Below is a small trained network, with its code and all its weights. Each question gives an input and a class and asks what happens when units are switched off, that is, made to give their printed mean instead of their output.

import numpy as np


def w(rows, s, z=0):
    codes = np.array(rows[::2]) - 128.0
    scale = np.full(codes.shape[1], s)
    scale[-1] = z or s
    return codes * scale


def f(y):
    return np.maximum(y, 0)


def log_softmax(a):
    a = a - a.max(-1, keepdims=True)
    return a - np.log(np.exp(a).sum(-1, keepdims=True))


def net(x, mask):
    res = np.array(x, float).reshape(1, 5) / 4 @ E
    y = f(res @ A[0][:, :-1].T + A[0][:, -1])
    res = res + np.where(mask, y, B[0][:, -1]) @ B[0][:, :-1]
    return log_softmax(res[-1] @ U[:, :-1].T + U[:, -1])


A, B = {}, {}
E = w([
[140,144,220,55],'x0',
[75,99,139,50],'x1',
[34,181,119,172],'x2',
[88,92,149,67],'x3',
[97,112,248,254],'x4',
],0.0091)
A[0] = w([
[97,182,105,179,188],'n1',
[183,151,118,103,151],'n2',
[142,151,233,146,158],'n3',
[111,119,197,120,185],'n4',
[70,159,157,113,253],'n5',
[124,206,140,123,191],'n6',
[152,76,58,175,251],'n7',
[94,120,6,111,160],'n8',
[119,69,158,67,140],'n9',
[218,113,127,73,147],'n10',
[136,133,169,37,179],'n11',
[116,161,100,138,49],'n12',
[11,152,153,172,227],'n13',
[72,187,123,192,205],'n14',
[189,39,186,86,191],'n15',
[186,143,83,148,181],'n16',
[80,180,101,118,186],'n17',
[58,36,120,145,158],'n18',
[132,154,180,113,200],'n19',
[214,58,163,114,194],'n20',
[217,81,152,103,144],'n21',
[87,194,215,212,186],'n22',
[121,142,101,211,158],'n23',
[136,194,103,168,197],'n24',
[182,160,88,188,135],'n25',
[193,162,121,167,151],'n26',
[40,156,129,92,173],'n27',
],0.014,0.0068)
B[0] = w([
[167,96,68,93,192],'n1',
[138,164,185,146,169],'n2',
[182,135,214,148,206],'n3',
[190,81,190,144,187],'n4',
[110,2,99,101,198],'n5',
[185,119,153,80,168],'n6',
[100,153,53,178,211],'n7',
[83,128,50,111,217],'n8',
[46,107,126,226,181],'n9',
[127,172,149,187,195],'n10',
[93,93,183,217,202],'n11',
[143,180,78,95,139],'n12',
[125,18,122,119,232],'n13',
[182,56,71,95,213],'n14',
[131,205,132,221,203],'n15',
[175,112,94,77,186],'n16',
[152,55,105,90,175],'n17',
[79,68,104,223,175],'n18',
[189,86,190,178,177],'n19',
[191,215,143,228,197],'n20',
[155,212,212,192,184],'n21',
[221,98,132,93,250],'n22',
[133,110,67,137,199],'n23',
[143,66,80,54,187],'n24',
[152,105,41,82,188],'n25',
[214,151,64,71,179],'n26',
[117,43,116,119,188],'n27',
],0.0088,0.016)
U = w([
[63,48,87,169,215],'0',
[145,129,26,59,53],'1',
[123,139,142,184,189],'2',
[91,83,114,83,109],'3',
[12,211,188,51,2],'4',
[176,51,177,56,169],'5',
[41,133,134,55,19],'6',
[143,222,128,162,122],'7',
],0.011,0.0073)

Each question gives the input, the list of numbers given to net, and the class t.
The units are the neurons (one row each of A and B). Each row of codes is followed by its name. A weight is (code - 128) times the scale printed after its matrix; where a second scale follows, it is the last column's (A, B and U).
mask holds one flag per neuron, in row order. A switched-off neuron (its flag False) gives its mean, the last column of its row in B, instead of its output. The means were averaged over made-up inputs and are rounded, as every weight is.
A unit's drop is (log p(t) with every unit on - log p(t) with that unit switched off) / (log p(t) with every unit on - log p(t) with every unit switched off).
The circuit of an input: a set's keep is (log p(t) with only the set's units on - log p(t) with every unit switched off) / (log p(t) with every unit on - log p(t) with every unit switched off). Starting from the 12 units with the biggest drops (on a tie, the unit counted first), units are removed one at a time, each time the one whose removal leaves the highest keep (on an exact tie, the one counted first), for as long as the keep stays at least 0.8.
units of the circuit, in order: the units of the circuit, biggest drop first
most important unit: the unit with the biggest drop
k most important neurons: the k neurons with the biggest drops, biggest first
drop of u: that unit's drop, to one decimal
input [-4,4,-4,5,-6], class 0: most important unit : n8
input [5,8,-5,-2,-8], class 2: 2 most important neurons : n11, n9
input [-7,5,2,-5,1], class 1: units of the circuit, in order : n11, n9, n1
input [5,5,1,-5,-3], class 0: 2 most important neurons : n22, n3
input [-7,3,-6,5,-8], class 0: 3 most important neurons : n8, n9, n3
input [7,-8,-6,-6,7], class 7: 2 most important neurons : n20, n15
input [-4,-3,-3,-2,8], class 5: 3 most important neurons : n3, n22, n8
input [8,6,1,4,0], class 0: 2 most important neurons : n9, n5
input [5,4,1,8,3], class 0: drop of n9 : 0.3
input [-7,8,-6,0,-8], class 0: drop of n8 : 0.6
input [-2,1,-4,-3,5], class 7: drop of n5 : 0.2
